Here is a tiny trained network, its code and every weight. The questions are about switching its units off for an input and a class, where a switched-off unit gives its printed mean instead of its output.

import numpy as np


def w(rows, s, z=0):
    codes = np.array(rows[::2]) - 128.0
    scale = np.full(codes.shape[1], s)
    scale[-1] = z or s
    return codes * scale


def norm(h):
    return h / np.sqrt((h * h).mean(-1, keepdims=True) + 1e-5)


def f(y):
    return np.maximum(y, 0)


def log_softmax(a):
    a = a - a.max(-1, keepdims=True)
    return a - np.log(np.exp(a).sum(-1, keepdims=True))


def net(x, mask):
    res = np.array(x, float).reshape(1, 8) / 4 @ E
    u = 0
    for l in range(2):
        y = f(norm(res) @ A[l][:, :-1].T + A[l][:, -1])
        res = res + np.where(mask[u : u + 13], y, B[l][:, -1]) @ B[l][:, :-1]
        u += 13
    return log_softmax(norm(res)[-1] @ U[:, :-1].T + U[:, -1])


A, B = {}, {}
E = w([
[126,127,126,131,129,130,125,125],'x0',
[151,139,144,164,58,230,161,165],'x1',
[129,125,130,137,135,131,127,127],'x2',
[37,91,250,148,100,121,86,118],'x3',
[129,131,129,118,122,125,129,133],'x4',
[21,100,90,52,172,179,164,160],'x5',
[126,126,127,137,132,127,131,125],'x6',
[130,129,131,123,129,130,124,129],'x7',
],0.011)
A[0] = w([
[166,89,132,133,116,54,94,102,3],'0.n0',
[191,86,176,114,97,149,134,155,108],'0.n1',
[131,134,86,81,145,142,150,164,116],'0.n2',
[171,144,164,169,103,72,119,159,132],'0.n3',
[91,76,186,154,75,102,45,151,111],'0.n4',
[94,111,142,134,107,147,135,108,115],'0.n5',
[140,148,107,107,189,64,135,93,91],'0.n6',
[147,129,139,163,58,246,167,156,147],'0.n7',
[86,126,124,98,174,163,155,150,137],'0.n8',
[231,152,91,128,125,98,131,123,158],'0.n9',
[89,127,101,86,196,177,212,133,98],'0.n10',
[103,167,78,176,137,173,96,72,120],'0.n11',
[54,118,147,83,123,164,110,92,101],'0.n12',
],0.012,0.0068)
B[0] = w([
[177,141,184,126,146,144,91,125,166],'0.n0',
[105,108,77,162,127,93,124,107,167],'0.n1',
[148,142,108,145,155,128,124,55,172],'0.n2',
[108,190,104,94,163,171,186,114,209],'0.n3',
[104,201,166,89,130,129,146,63,214],'0.n4',
[127,123,155,120,145,150,107,192,153],'0.n5',
[115,150,95,149,135,189,105,141,190],'0.n6',
[122,118,124,151,4,187,95,108,234],'0.n7',
[98,62,130,71,147,162,143,164,182],'0.n8',
[121,98,113,161,122,102,81,176,245],'0.n9',
[146,215,105,79,129,153,133,59,196],'0.n10',
[156,134,96,99,113,93,127,135,145],'0.n11',
[151,94,162,180,146,101,139,190,179],'0.n12',
],0.011)
A[1] = w([
[41,95,145,63,135,172,166,116,107],'1.n0',
[96,61,149,89,230,42,151,189,17],'1.n1',
[139,134,129,186,111,93,45,144,46],'1.n2',
[128,108,107,148,84,143,82,185,108],'1.n3',
[198,137,90,178,168,75,88,174,122],'1.n4',
[137,124,227,137,114,128,131,59,71],'1.n5',
[102,8,149,155,69,175,150,197,59],'1.n6',
[177,174,119,92,240,42,116,112,157],'1.n7',
[129,149,211,87,210,43,157,108,25],'1.n8',
[147,113,63,110,91,146,165,131,1],'1.n9',
[154,81,128,181,43,99,120,105,115],'1.n10',
[157,123,39,89,171,84,122,123,73],'1.n11',
[26,126,199,124,126,131,130,143,102],'1.n12',
],0.012,0.0036)
B[1] = w([
[174,100,129,183,85,99,81,153,218],'1.n0',
[61,147,20,143,108,107,43,70,164],'1.n1',
[138,131,88,150,79,51,133,154,191],'1.n2',
[147,141,175,145,204,80,134,129,197],'1.n3',
[161,92,172,114,66,119,133,178,222],'1.n4',
[35,176,81,93,117,178,183,109,210],'1.n5',
[148,102,175,110,242,75,174,165,185],'1.n6',
[91,102,251,132,150,139,191,159,255],'1.n7',
[223,117,76,75,235,77,118,77,207],'1.n8',
[173,73,75,98,142,122,49,81,174],'1.n9',
[124,181,80,84,194,76,175,118,204],'1.n10',
[42,106,174,160,133,181,182,138,202],'1.n11',
[175,103,123,172,85,107,88,175,218],'1.n12',
],0.012,0.0088)
U = w([
[151,64,226,162,102,119,135,241,252],'0',
[229,146,33,173,82,64,148,135,78],'1',
[114,197,209,81,232,72,172,44,124],'2',
[49,247,135,153,28,149,159,63,132],'3',
[25,78,135,88,232,225,201,117,68],'4',
[172,119,34,65,89,248,106,52,100],'5',
[85,79,92,131,189,57,5,114,33],'6',
],0.019,0.0032)

Each question gives the input, the list of numbers given to net, and the class t.
The units are the neurons (one row each of A and B). Each row of codes is followed by its name. A weight is (code - 128) times the scale printed after its matrix; where a second scale follows, it is the last column's (A, B and U).
mask holds one flag per neuron, layer by layer. A switched-off neuron (its flag False) gives its mean, the last column of its row in B, instead of its output. The means were averaged over made-up inputs and are rounded, as every weight is.
A unit's drop is (log p(t) with every unit on - log p(t) with that unit switched off) / (log p(t) with every unit on - log p(t) with every unit switched off).
The circuit of an input: a set's keep is (log p(t) with only the set's units on - log p(t) with every unit switched off) / (log p(t) with every unit on - log p(t) with every unit switched off). Starting from the 12 units with the biggest drops (on a tie, the unit counted first), units are removed one at a time, each time the one whose removal leaves the highest keep (on an exact tie, the one counted first), for as long as the keep stays at least 0.8.
circuit, biggest first: the units of the circuit, biggest drop first
most important unit: the unit with the biggest drop
k most important neurons: the k neurons with the biggest drops, biggest first
k most important neurons of layer l: the k neurons of layer l with the biggest drops, biggest first
drop of u: that unit's drop, to one decimal
input [8,0,-7,3,-4,0,7,4], class 2: circuit, biggest first -> [0.n7]
input [0,-5,-5,2,7,1,0,5], class 6: circuit, biggest first -> [0.n7, 1.n1]
input [-6,-1,7,-5,-1,0,1,-8], class 0: 3 most important neurons of layer 0 -> [0.n7, 0.n9, 0.n3]
input [6,-7,-8,0,-1,3,0,-2], class 4: 4 most important neurons -> [0.n7, 1.n11, 0.n6, 1.n7]
input [3,-7,-8,-6,3,0,-1,4], class 0: 2 most important neurons of layer 0 -> [0.n3, 0.n9]
input [5,-5,-2,1,3,3,3,-5], class 6: 2 most important neurons of layer 0 -> [0.n7, 0.n8]
input [-8,-5,4,0,5,3,1,4], class 4: 2 most important neurons -> [0.n7, 0.n10]
input [3,0,-1,8,1,-4,8,-1], class 2: 3 most important neurons -> [0.n7, 1.n8, 0.n4]
input [5,-1,8,5,-5,4,4,-5], class 6: 2 most important neurons -> [0.n7, 1.n1]
input [-2,6,1,4,7,0,-1,7], class 3: 2 most important neurons of layer 0 -> [0.n4, 0.n7]
input [-8,7,-4,0,-8,6,-3,6], class 5: 2 most important neurons -> [0.n10, 1.n7]
input [4,1,-3,1,-4,7,-4,7], class 0: 3 most important neurons of layer 0 -> [0.n12, 0.n8, 0.n3]
input [0,0,-5,-2,-3,-1,-3,-4], class 0: 2 most important neurons -> [0.n7, 1.n4]
input [7,2,-6,2,8,5,-2,-7], class 0: most important unit -> 0.n12
input [3,0,5,-3,-4,-3,-3,-6], class 0: 2 most important neurons -> [0.n7, 1.n4]
input [1,-8,-4,2,-2,5,-1,2], class 6: drop of 1.n1 -> 0.7
input [-3,-5,7,-1,7,1,-8,-2], class 4: drop of 0.n7 -> 0.4
input [-6,-6,-8,-1,0,4,-3,-8], class 4: drop of 0.n7 -> 0.3
